In the rows, zero is written as 128.
Here are made-up elements, facts about them, and rows of numbers that follow some of those facts. Name the element behind each unnamed row.

How the elements are related:
Δ: points at; ω: refers to; Φ: belongs to class
skofi Δ zadrupir; skofi Δ zenoplok; skofi Δ vudok; skofi Δ zogarak; plodre Δ bilar; plodre Δ klobrom; plodre Δ zutres; trepla Δ deguvum
trepla Δ retres; trepla Δ kabrek; trepla Δ gizil; puful Δ tomok; puful Δ lakalas; puful Δ kabrek; zasan Δ bupu; zasan Δ kluklal
zasan Δ mopon; zasan Δ diflom; gruplus Δ fladuvul; gruplus Δ skuvak; graplir Δ stuska; graplir Δ flutok; graplir Δ sili; flaflon Δ brutrubrin
flaflon Δ briflu; graklo Δ bruti; graklo Δ buzer; graklo Δ flutok; rumin Δ reflasu; rumin Δ koflidra; rumin Δ gizil; legan Δ pogrople
legan Δ pligis; legan Δ deguvum; legan Δ zutres; tobrar Δ fiklur; tobrar Δ tidral; tobrar Δ vinek; tobrar Δ noske; tobrar Δ muros
masam Δ koflidra; masam Δ vinek; masam Δ plape; masam Δ stidru; plibedrar Δ plavenir; plibedrar Δ pogrople; plibedrar Δ feskur; klaper Δ rugiplok
botrisom Δ zaploklik; botrisom Δ rugiplok; botrisom Δ ledre; botrisom Δ sili; floves Δ bilar; gestubri Δ plerime; gestubri Δ plologis; deza Δ bruti
deza Δ ledre; detam Δ plerime; detam Δ fiklur; sorus Δ plerime; sorus Δ lodro; sorus Δ skuvak; sorus Δ rugiplok; trenu Δ zenoplok
trenu Δ padram; klibrek Δ muros; fludre Δ robras; fludre Δ mopon; fludre Δ feskur; skaros Δ nuler; skaros Δ zenoplok; lirur Δ plavenir
lirur Δ padram; dapu Δ tasapa; dapu Δ deguvum; dapu Δ rugiplok; dapu Δ feskur; dapu Δ flutok; dapu Δ traplin; maklon Δ kliklu
maklon Δ lodro; mevo Δ dagrer; mevo Δ deguvum; mevo Δ plape; mevo Δ triklor; geri Δ fleploklek; geri Δ reregrar; geri Δ rozi
nalim Δ trastuklel; nalim Δ kimum; nalim Δ momu; furir Δ podeplek; furir Δ plologis; mefi Δ zenoplok; mefi Δ stepek; mefi Δ sitas
mefi Δ skupor; mefi Δ momu; plugrun Δ lakalas; plugrun Δ rumek; divutu Δ sili; bifar Δ podeplek; bifar Δ rumek; bifar Δ mudrugru
bifar Δ momu; brumen Δ flerun; brumen Δ dekekek; grevok Δ dagrer; grevok Δ tasapa; grevok Δ stuska; brikla Δ robras; brikla Δ bruti
brikla Δ stirura; brikla Δ sovo; brikla Δ skupor; brikla Δ mubis; flebikun Δ rugiplok; flebikun Δ feskur; fumur Δ kliklu; fumur Δ plugriklar
fumur Δ groziflan; fumur Δ flutok; sekul Δ rutris; sekul Δ deguvum; sekul Δ kabrek; sekul Δ kimum; nove Δ trastuklel; kluklom Δ skiros
kluklom Δ briflu; kluklom Δ fladuvul; tuker Δ kluklal; tuker Δ difo; flemas Δ skiros; flemas Δ skupor; flage Δ kimum; flage Δ brozis
rodran Δ podeplek; rodran Δ dadruk; rodran Δ vinek; rodran Δ stidra; buflu Δ flemi; buflu Δ groziflan; marudor Δ robras; marudor Δ padram
bero Δ nuler; bero Δ mufle; bero Δ noske; vuzo Δ diflom; plezo Δ grepak; plezo Δ buzer; plezo Δ linek; plezo Δ klobrom
plezo Δ brusko; plezo Δ loran; riker Δ skepar; riker Δ retres; riker Δ mudrugru; klopes Δ nuler; klopes Δ revo; klopes Δ stidra
klopes Δ plologis; klopes Δ brokli; rofupa Δ linek; rofupa Δ drelu; rofupa Δ plugriklar; rofupa Δ reregrar; rofupa Δ muros; rofupa Δ kimum
devik Δ linek; devik Δ pogrople; devik Δ flerun; devik Δ brusko; devik Δ falon; loklil Δ skiros; loklil Δ skupor; biflas Δ tasapa
biflas Δ rumek; sadripir Δ kluklal; sadripir Δ rutris; sadripir Δ vudok; sadripir Δ retres; stirura ω graklo; trepla ω momu; brutrubrin ω betik
brokli ω loran; kleflus ω floves; rugiplok ω falon; plerime ω kimum; gruplus ω puful; loran ω feskur; dredri ω padram; graplir ω klopes
flaflon ω nogru; stidra ω gestubri; padram ω zadrupir; revo ω lustes; graklo ω klaper; sovo ω pogrople; rumin ω vuzo; legan ω traplin
fleploklek ω fludre; brusko ω mevo; tobrar ω retres; kimum ω koflidra; dekekek ω geri; plibedrar ω dapu; botrisom ω mopon; dagrer ω difo
briflu ω plibedrar; floves ω rutris; gestubri ω ledre; deza ω flutok; fladuvul ω muros; buzer ω flemi; triklor ω deguvum; leskes ω lakalas
kliklu ω legan; gregruk ω rumek; klibrek ω brutrubrin; pogrople ω plologis; fludre ω podeplek; mubis ω dadruk; dapu ω nuler; plologis ω stirura
maklon ω buzer; geri ω dredri; nalim ω sovo; flemi ω rofupa; stidru ω skuvak; klobrom ω bero; furir ω tidral; divutu ω fleploklek
bifar ω gradres; ledre ω rugiplok; brumen ω plavenir; podeplek ω plerime; plugriklar ω kluklom; rufum ω brikla; flutok ω gruplus; baplem ω diflom
rozi ω grepak; skiros ω rumin; momu ω gregruk; lakalas ω deza; skuvak ω mubis; difo ω brumen; brikla ω graplir; nuler ω triklor
flebikun ω lirur; rumek ω sorus; noske ω stidru; tomok ω rodran; fumur ω kabrek; reregrar ω baplem; kluklom ω buflu; tuker ω furir
ridruku ω mudrugru; flage ω trepla; rodran ω devik; buflu ω broples; falon ω flunugos; skupor ω biflas; tradru ω pligis; rutris ω tuker
feskur ω klibrek; sitas ω sadripir; robras ω dekekek; tasapa ω leskes; mopon ω fumur; riker ω lasan; plape ω flaflon; nogru ω brusko
bilar ω tobrar; rofupa ω kleflus; devik ω noske; tidral ω reflasu; mudrugru ω divutu; dadruk ω botrisom; grepak ω tradru; betik ω mefi
broples ω briflu; traplin ω plape; biflas ω rozi; skofi Φ 570; bupu Φ 570; stirura Φ 80; vudok Φ 570; plodre Φ 570
potak Φ 570; trepla Φ 570; brutrubrin Φ 570; brokli Φ 570; puful Φ 570; kleflus Φ 80; zasan Φ 570; rugiplok Φ 570
plerime Φ 570; gruplus Φ 570; loran Φ 80; dredri Φ 80; graplir Φ 570; flaflon Φ 570; stidra Φ 570; padram Φ 570
revo Φ 570; mufle Φ 80; graklo Φ 80; lasan Φ 570; retres Φ 570; sovo Φ 570; lustes Φ 80; rumin Φ 570
legan Φ 80; fleploklek Φ 570; brusko Φ 80; vinek Φ 80; trastuklel Φ 570; tobrar Φ 570; masam Φ 80; kimum Φ 570
dekekek Φ 570; kluklal Φ 570; plibedrar Φ 570; klaper Φ 570; botrisom Φ 570; drelu Φ 80; dagrer Φ 80; zenoplok Φ 570
briflu Φ 570; floves Φ 570; deguvum Φ 80; gestubri Φ 570; deza Φ 80; detam Φ 570; sorus Φ 570; fladuvul Φ 570
buzer Φ 80; trenu Φ 80; triklor Φ 80; leskes Φ 80; muros Φ 570; kliklu Φ 570; gregruk Φ 80; poski Φ 570
klibrek Φ 80; pogrople Φ 80; fludre Φ 570; skaros Φ 80; koflidra Φ 80; lirur Φ 570; mubis Φ 570; dapu Φ 570
plologis Φ 570; maklon Φ 570; zutres Φ 570; mevo Φ 80; flota Φ 80; geri Φ 570; nalim Φ 80; flemi Φ 80
reflasu Φ 570; stidru Φ 80; lovi Φ 570; skepar Φ 570; klobrom Φ 570; furir Φ 570; zadrupir Φ 80; mefi Φ 80
flunugos Φ 570; linek Φ 570; groziflan Φ 570; plugrun Φ 570; divutu Φ 80; bifar Φ 570; ledre Φ 80; brumen Φ 80
stepek Φ 80; podeplek Φ 80; plugriklar Φ 570; rufum Φ 80; flutok Φ 80; baplem Φ 80; fiklur Φ 570; rozi Φ 80
skiros Φ 570; kabrek Φ 570; momu Φ 570; lakalas Φ 80; birel Φ 570; skuvak Φ 570; difo Φ 570; grevok Φ 570
brikla Φ 80; nuler Φ 570; flebikun Φ 570; rumek Φ 570; sili Φ 570; gizil Φ 570; noske Φ 80; tomok Φ 80
fumur Φ 570; biga Φ 570; sekul Φ 80; pligis Φ 570; nove Φ 570; reregrar Φ 570; kluklom Φ 570; zaploklik Φ 570
tuker Φ 570; ridruku Φ 570; flemas Φ 570; flage Φ 570; stifekor Φ 570; flerun Φ 80; rodran Φ 570; buflu Φ 80
falon Φ 570; skupor Φ 570; tradru Φ 80; rutris Φ 80; feskur Φ 80; marudor Φ 80; gemen Φ 80; sitas Φ 80
bero Φ 570; vuzo Φ 80; robras Φ 570; tasapa Φ 570; zogarak Φ 570; mopon Φ 570; plezo Φ 570; gradres Φ 570
riker Φ 80; plape Φ 80; klopes Φ 570; brozis Φ 80; nogru Φ 570; bilar Φ 570; diflom Φ 570; rofupa Φ 570
devik Φ 570; loklil Φ 80; plavenir Φ 570; tidral Φ 570; mudrugru Φ 570; dadruk Φ 570; lodro Φ 570; stuska Φ 570
grepak Φ 570; betik Φ 80; broples Φ 570; bruti Φ 570; traplin Φ 570; biflas Φ 80; sadripir Φ 570

Known rows:
geri: [123 103 118 102  88 120 139 149 137 130 142  94 118 125 155 128 127 147
 139 143 102 151 151 129 141 124  92 143 166 135  74 114 112 103 126 117]
masam: [114 169 115 151 155 120 140  85 115 140 113 202 131 151 138 210 140 161
  70 112 107  96 160 136  76 149 131 148 155 134 220 114 145 123 137 167]
plugrun: [123 102 114 100  86 121 149 151 137 134 145 100 115 130 152 134 122 147
 140 143  99 156 146 127 143 125  80 140 164 134  71 113 111 112 124 118]
devik: [ 65  61 101  60 140 124 164 136 137 130 133 119 137 166 166  82 131 166
 145 143  94 207 154 106 103  96  97 123 215 146  76 106  56 175 161  90]
furir: [159 140 122 108  52 121 160 143 144 127 136  95 137  58 156 129 109 127
 171 134 113 172 212 144 115 124  57 169 136 147  59  84 125 129 123 114]
flebikun: [146 106 146  95  89  80 112 129 157 153 137  66  86  96 175 138 159 117
 148 135  88 127 177 104 110 111 147 131 210  97  67 106  97 106 161  79]
sekul: [118 174 100 146 162 125 150 102 132 170 120 196 120 167  96 233 150 160
  57 120 107 108 145 110  80 158 127 152 173 115 206 136 142 138 127 169]
divutu: [117 166 153 140 138 125 132  89 104 123 107 181 127 157 150 218 154 165
  42  86 133  83 196 148  72 148 147 134 166 152 213 115 152  92 165 177]
flemas: [ 70  90 145 159  97 136 142 146 123 130 151  60 132 115 139 106 108 111
 163 122 133 183 113 156 130 153 138 139 126 126  95 120 103 106 108 113]
nalim: [122 153 112 145 139 133 134  81 112 146 103 205 121 148 108 251 149 162
  48 120 145 116 136 139  81 152 119 151 169 114 219 119 148 121 122 162]
skofi: [122 101 104 101  93 124 132 133 134 115 127 105 137 126 163 105 132 145
 154 155 101 150 151 130 138 123  96 165 176 140  88 120 105  69 120 123]
lasan: [127 120 115  98 122 116 141 158 138 108 154  85 141 116 162  85 106 163
 140 161  88 125 150 121 135 118 124 138 133 137  68 114 126 124 126 119]
traplin: [144 111 124  90 107 121 129 147 138 109 145  82 129 106 151 117 115 160
 125 166 116 123 143 123 133 112 126 136 148 118  66 113 131 121 125 110]
ledre: [119 176 135 140 176 123 125  88 109 111 117 185 146 137 143 191 135 180
  47 124 126  69 168 138  69 139 178 136 135 132 212 115 166 130 145 165]
flota: [120 175 120 141 180 123 126  86 113 114 117 189 147 136 135 188 130 178
  52 135 120  72 151 133  71 140 169 143 133 124 213 114 163 136 137 162]
fleploklek: [144 110 120  91 102 124 130 145 133 104 145  85 131 106 151 117 112 162
 126 167 116 128 139 127 135 114 118 140 142 119  70 113 131 119 121 110]
linek: [131 109 118  90 110 124 136 151 134 107 146  92 134 115 151 111 114 166
 126 166 110 129 140 127 139 113 116 137 144 127  67 115 129 122 121 113]
nuler: [195 102  93  79  77 125 130 132 118  60 137  65 129 135 166  90  87 150
 123 151  98 126 141 111 112 117  91 159 140 104  85 115 125  89 128 122]
vudok: [135 109 114  90 112 123 132 145 135 105 143  91 137 113 154 107 114 164
 131 171 109 130 138 124 137 115 119 143 147 124  70 116 126 115 120 111]
momu: [133 106 114  96 108 125 136 147 134 108 145  92 136 112 150 114 106 161
 131 169 112 136 132 130 138 116 111 140 137 124  72 113 129 124 114 113]

Rows to name:
No name comes twice in this set of rows, the named rows included.
[127 118 113  93 116 119 146 158 136 108 156  93 137 121 165  91 103 166
 139 160  87 128 150 125 141 116 105 140 131 140  67 111 127 127 125 122]  muros
[159  94 126  82  86 129 120 133 127  97 132  83 124  94 140 148 118 160
 109 171 147 131 125 131 132 110 116 138 158  98  72 108 133 114 118  99]  ridruku
[129 164 127 132 169 130 118  80 110 118 110 190 138 132 122 221 139 181
  35 138 148  75 144 137  72 134 168 139 149 114 213 114 164 134 135 154]  dagrer
[104 189 106 155 175 116 151 105 133 158 130 186 134 169 127 188 142 164
  76 106  76  93 172 113  77 157 146 150 153 145 204 133 144 126 143 179]  mevo
[149 185  97 159 161 128 109  74 118 121 125 168 129 136 143 208 123 190
  47 129 119  56 135 140  83 137 181 148 122 123 213 124 180 111 126 165]  kleflus
[133  90 113  97  67 124 142 139 130 130 134 111 110 119 151 155 122 146
 138 149 118 166 133 140 146 122  66 142 168 121  80  99 110 112 117 107]  bifar
[119 105 129  93  85 122 146 156 137 135 144  90 112 133 156 131 136 153
 128 134 105 144 163 126 143 124  97 132 175 143  65 117 108 100 142 122]  grevok
[ 80  77 192  74 154  79 139 183 106  87 132 159 139 142 149  87 134 119
 131 202  79  95 115 109 166 143  89 123 158  92  95 104 114 114 113 117]  mopon
[109  90 141 124 105 136 128 140 121 109 147  68 133  94 134 123 105 140
 130 156 153 154 104 150 131 127 148 133 125 102  81 113 124 129 105  97]  skiros
[ 71  60  95  63 132 119 170 129 129 121 130 135 133 156 190  88 113 168
 161 143  87 220 154 119 102  90  73 121 199 149  81  83  57 193 156  81]  rodran
[138 109 118  93 108 116 134 144 133 108 147  95 131 105 164 110 107 161
 133 167 102 131 139 130 136 111 110 136 136 123  73 100 128 133 125 106]  fiklur
[115 108 123 118  91 110 140 146 139 133 150  83 114 116 165 117 118 133
 155 133  90 153 148 128 133 128 109 139 151 129  78 108 107 117 130 109]  gruplus
[105 198 106 154 199 118 136  99 125 126 132 186 156 147 149 158 120 185
  73 127  86  67 166 129  77 142 175 145 117 149 210 122 164 141 138 173]  koflidra

The same elements again, as new rows of numbers:
Known rows:
sekul: [146  70 130 114 105 181 182  98 124 117 200 162 161 164]
kluklom: [147 158 155  84 131 113 118 148 143 130  53 113 155 106]
divutu: [133  47 127  91 117 218 146 122 110 137 177 179  97 131]
sovo: [124 150 124 148 131 109 110 141 130 124  76 108 118 107]
rugiplok: [117 169 166 150 130 123 113 180 150 133 115  95  78  97]
plugriklar: [131 164 127 147 134 110 113 140 138 115  80 101 127 112]
dadruk: [105 140 173 179 143  90  88 122 142 122  73 128 118 153]
kliklu: [124 164 126 147 137 112 110 137 136 123  85 106 116 106]
plugrun: [115 196 148 118 133 109 139 102 144 121 106 107 136 108]
trepla: [108 172 147 147 114 137 137 117 149 107  72 110 148  99]
momu: [122 151 122 148 137 112 105 130 132 121  68 113 125 107]
pligis: [128 177 122 146 127  90 133 117 126 124 107  97 115 116]
flunugos: [129 182 125 137 134  88 130 119 126 127 106  98 114 112]
lirur: [ 80 189 133 102  97  91 124 115 132 134 110 103 131 116]
flaflon: [113 164 147 116 130 130 115 124 140 128  68 120 125  90]
traplin: [120 160 124 151 130 119 112 141 135 123  79 105 106 101]
feskur: [138  32 120 127  98 183 138 163 116 135 197 154 110 160]
bero: [ 99 199 141 103 136  97 123 104 137 129 114 109 132 111]
buzer: [144  31 101 143 130 169 143 150 115 145 197 172 155 148]
rofupa: [ 88 171 129 158 142 116 134 135 155 139 101 126 192  70]

Which element is each row?
No name comes twice in this set of rows, the named rows included.
[130 167 111 104 135 106  81 158 145 105  80  89 145 129]  nuler
[139  48 130 104 124 196 145 129 127 126 185 176 151 154]  biflas
[109 205 149 103 154 104 119 109 141 122 119 112 124 108]  detam
[ 80 170 130 153 142 108 131 148 152 155 110 128 192  68]  floves
[111 162 117 162 146  98 115 143 138 133  98 112 141  96]  tidral
[165  62 111 134 106 166 177 119 115 116 211 142 140 174]  deguvum
[140  60 122  66 107 152 154 109 102 152 193 177 147 166]  mefi
[131 175 132 135 129  86 132 124 127 133 102 101 113 114]  bruti
[102 206 136 100 149 100 114 106 137 125 118 112 129 108]  klopes
[110 178 164 123 127 126 126 137 154 123  89 109 126  97]  graplir
[ 85 183 135 133 169 113 106 136 152 140 111 130 170  80]  furir
[155 170 119 116 131 110 100 169 150  92  72  81 151 135]  broples
[125 165 134 157 131 117 117 139 138 120  86 103 118 107]  tasapa
[117 170 120 134 168 119  81 131 136 117  93 116 115 101]  plologis

